Below is a small trained network, with its code and all its weights. Each question gives an input and a class and asks what happens when units are switched off, that is, made to give their printed mean instead of their output.

import numpy as np


def w(rows, s, z=0):
    codes = np.array(rows[::2]) - 128.0
    scale = np.full(codes.shape[1], s)
    scale[-1] = z or s
    return codes * scale


def norm(h):
    return h / np.sqrt((h * h).mean(-1, keepdims=True) + 1e-5)


def f(y):
    return y / 2 * (1 + np.tanh(0.7978845608 * (y + 0.044715 * y**3)))


def log_softmax(a):
    a = a - a.max(-1, keepdims=True)
    return a - np.log(np.exp(a).sum(-1, keepdims=True))


def net(x, mask):
    res = np.array(x, float).reshape(1, 5) / 4 @ E
    u = 0
    for l in range(2):
        y = f(norm(res) @ A[l][:, :-1].T + A[l][:, -1])
        res = res + np.where(mask[u : u + 3], y, B[l][:, -1]) @ B[l][:, :-1]
        u += 3
    return log_softmax(norm(res)[-1] @ U[:, :-1].T + U[:, -1])


A, B = {}, {}
E = w([
[96,73,253,46,131,129,46,148,27,151,168],'x0',
[188,166,45,224,38,68,118,63,116,138,171],'x1',
[55,57,61,63,65,220,89,132,107,187,73],'x2',
[65,177,156,76,224,123,83,97,141,42,171],'x3',
[200,117,162,79,93,115,240,109,189,202,160],'x4',
],0.0016)
A[0] = w([
[161,150,108,173,89,35,91,101,113,164,90,43],'L0N0',
[154,158,53,180,167,143,88,109,133,79,71,246],'L0N1',
[112,176,157,160,212,98,3,166,53,22,136,3],'L0N2',
],0.0029,0.00046)
B[0] = w([
[100,150,103,143,59,252,169,101,142,101,161,176],'L0N0',
[205,83,224,28,145,104,140,141,89,175,143,208],'L0N1',
[91,172,82,85,124,201,157,173,74,126,153,252],'L0N2',
],0.0035,0.0017)
A[1] = w([
[137,118,78,138,10,176,79,46,41,147,193,137],'L1N0',
[2,53,82,108,88,138,73,115,163,142,52,5],'L1N1',
[85,113,52,54,161,158,125,71,174,103,66,132],'L1N2',
],0.003,0.0011)
B[1] = w([
[133,115,106,162,131,152,201,176,197,148,64,254],'L1N0',
[87,181,132,108,115,90,54,159,26,97,211,168],'L1N1',
[159,104,252,78,195,133,226,111,81,147,84,165],'L1N2',
],0.0043,0.0021)
U = w([
[194,121,22,219,28,190,236,144,222,174,74,254],'0',
[171,199,117,168,160,59,69,85,152,22,198,66],'1',
[181,130,123,198,99,75,112,30,174,132,150,13],'2',
[79,51,92,162,45,118,2,156,79,165,80,24],'3',
[29,162,141,35,204,221,103,177,10,66,108,183],'4',
[157,54,220,37,186,93,160,94,201,171,77,135],'5',
],0.0049,0.0022)

Each question gives the input, the list of numbers given to net, and the class t.
The units are the neurons (one row each of A and B). Each row of codes is followed by its name. A weight is (code - 128) times the scale printed after its matrix; where a second scale follows, it is the last column's (A, B and U).
mask holds one flag per neuron, layer by layer. A switched-off neuron (its flag False) gives its mean, the last column of its row in B, instead of its output. The means were averaged over made-up inputs and are rounded, as every weight is.
A unit's drop is (log p(t) with every unit on - log p(t) with that unit switched off) / (log p(t) with every unit on - log p(t) with every unit switched off).
The circuit of an input: a set's keep is (log p(t) with only the set's units on - log p(t) with every unit switched off) / (log p(t) with every unit on - log p(t) with every unit switched off). Starting from all 6 units, units are removed one at a time, each time the one whose removal leaves the highest keep (on an exact tie, the one counted first), for as long as the keep stays at least 0.8.
units of the circuit, in order: the units of the circuit, biggest drop first
top k neurons: the k neurons with the biggest drops, biggest first
top k neurons in layer l: the k neurons of layer l with the biggest drops, biggest first
drop when u is switched off: that unit's drop, to one decimal
input [-7,7,7,7,0], class 5: units of the circuit, in order => L1N2, L0N1
input [4,6,2,0,-6], class 0: units of the circuit, in order => L1N0
input [-7,-3,5,-4,-7], class 4: units of the circuit, in order => L1N1, L1N2
input [-4,-5,7,0,5], class 4: top 2 neurons => L1N1, L0N1
input [7,7,-6,-8,-6], class 0: units of the circuit, in order => L1N0, L0N0
input [8,4,-5,-5,1], class 0: top 2 neurons in layer 0 => L0N0, L0N1
input [-2,-4,7,-8,1], class 4: top 2 neurons => L1N1, L1N2
input [-6,0,4,-1,-5], class 4: drop when L1N2 is switched off => 0.1
input [-5,-3,2,2,2], class 5: drop when L0N2 is switched off => 0.1
input [4,8,0,-2,-4], class 0: drop when L0N2 is switched off => 0.0
